Below are the code and all the weights of a small trained network. Each question names an input and a target symbol and asks about switching units off, where a switched-off unit gives its printed mean instead of its output.

import numpy as np


def w(rows, s, z=0):
    codes = np.array(rows[::2]) - 128.0
    scale = np.full(codes.shape[1], s)
    scale[-1] = z or s
    return codes * scale


def f(y):
    return y / 2 * (1 + np.tanh(0.7978845608 * (y + 0.044715 * y**3)))


def softmax(a):
    e = np.exp(a - a.max(-1, keepdims=True))
    return e / e.sum(-1, keepdims=True)


def log_softmax(a):
    a = a - a.max(-1, keepdims=True)
    return a - np.log(np.exp(a).sum(-1, keepdims=True))


def net(x, mask):
    ids = ['ΓΘΞΣΩαδζημπτφψ'.index(c) for c in x.split()]
    T = len(ids)
    res = E[ids] + P[:T]
    q, k, v = (res @ M[0].T for M in (Q, K, V))
    z = softmax(np.where(np.tri(T) > 0, q @ k.T / 3**0.5, -1e9)) @ v
    res = res + np.where(mask[0], z, O[0][:, -1]) @ O[0][:, :-1]
    y = f(res @ A[0][:, :-1].T + A[0][:, -1])
    res = res + np.where(mask[1:9], y, B[0][:, -1]) @ B[0][:, :-1]
    return log_softmax(res[-1] @ U[:, :-1].T + U[:, -1])


Q, K, V, O, A, B = {}, {}, {}, {}, {}, {}
E = w([
[87,145,103],'Γ',
[140,149,6],'Θ',
[120,227,146],'Ξ',
[171,175,127],'Σ',
[118,3,180],'Ω',
[100,67,102],'α',
[93,78,44],'δ',
[70,162,134],'ζ',
[46,165,55],'η',
[116,100,50],'μ',
[209,112,158],'π',
[38,138,150],'τ',
[116,172,185],'φ',
[199,48,106],'ψ',
],0.018)
P = w([
[213,64,249],'0',
[178,72,232],'1',
[140,50,222],'2',
[128,60,192],'3',
[143,49,203],'4',
[148,37,215],'5',
],0.0017)
Q[0] = w([
[14,37,63],'H1',
[250,153,63],'H1',
[149,191,139],'H1',
],0.021)
K[0] = w([
[30,68,32],'H1',
[254,118,63],'H1',
[123,184,150],'H1',
],0.021)
V[0] = w([
[181,244,97],'H1',
[70,140,185],'H1',
[146,125,104],'H1',
],0.011)
O[0] = w([
[248,254,160,2],'H1',
[74,113,247,193],'H1',
[144,137,85,108],'H1',
],0.0083,0.0038)
A[0] = w([
[139,216,173,253],'N1',
[238,82,137,20],'N2',
[138,200,158,124],'N3',
[226,247,88,60],'N4',
[43,222,110,129],'N5',
[141,168,42,218],'N6',
[65,250,81,33],'N7',
[200,154,231,37],'N8',
],0.012,0.0028)
B[0] = w([
[122,202,59,187],'N1',
[225,106,95,204],'N2',
[145,146,66,161],'N3',
[3,139,237,232],'N4',
[206,148,169,254],'N5',
[44,125,55,223],'N6',
[222,35,169,188],'N7',
[212,83,85,179],'N8',
],0.018,0.0073)
U = w([
[113,136,129,166],'Γ',
[64,118,134,41],'Θ',
[143,179,95,134],'Ξ',
[114,126,126,89],'Σ',
[98,70,140,17],'Ω',
[113,127,119,97],'α',
[71,129,73,177],'δ',
[151,190,174,120],'ζ',
[189,98,183,178],'η',
[93,107,121,220],'μ',
[135,83,79,98],'π',
[118,106,254,154],'τ',
[80,190,111,255],'φ',
[108,129,123,109],'ψ',
],0.012,0.006)

Each question gives the input, a string of symbols that net reads in full, and the target symbol t.
The units are the heads (3 rows each of Q, K, V and O) and the neurons (one row each of A and B). Each row of codes is followed by its name. A weight is (code - 128) times the scale printed after its matrix; where a second scale follows, it is the last column's (O, A, B and U).
mask holds one flag per unit, heads first, then neurons. A switched-off unit (its flag False) gives its mean, the last column of its rows in O or B, instead of its output. The means were averaged over made-up inputs and are rounded, as every weight is.
A unit's drop is (log p(t) with every unit on - log p(t) with that unit switched off) / (log p(t) with every unit on - log p(t) with every unit switched off).
The circuit of an input: a set's keep is (log p(t) with only the set's units on - log p(t) with every unit switched off) / (log p(t) with every unit on - log p(t) with every unit switched off). Starting from all 9 units, units are removed one at a time, each time the one whose removal leaves the highest keep (on an exact tie, the one counted first), for as long as the keep stays at least 0.8.
units of the circuit, in order: the units of the circuit, biggest drop first
top k neurons: the k neurons with the biggest drops, biggest first
drop of u: that unit's drop, to one decimal
input μ η Ω, target η: units of the circuit, in order : (N4 N6)
input Ξ η φ τ ψ τ, target τ: top neuron : (N6)
input α ψ ζ, target ζ: top 2 neurons : (N4 N6)
input π ψ Σ, target φ: units of the circuit, in order : (H1 N4 N1 N6)
input ψ ψ δ φ Θ, target Θ: units of the circuit, in order : (N6 N4 H1 N7)
input ψ δ τ Σ, target φ: units of the circuit, in order : (N4 N1 H1 N3)
input φ φ τ Ξ, target ζ: units of the circuit, in order : (N1 H1 N7 N5)
input τ Ξ τ π φ, target Ξ: units of the circuit, in order : (N1 N8 H1)
input τ τ τ τ φ, target Ξ: top 3 neurons : (N1 N8 N4)
input η ψ ζ, target η: drop of H1 : 0.1
input ζ ψ η, target η: drop of N7 : 0.6
input φ Σ ψ α Θ, target Θ: drop of N4 : 1.6
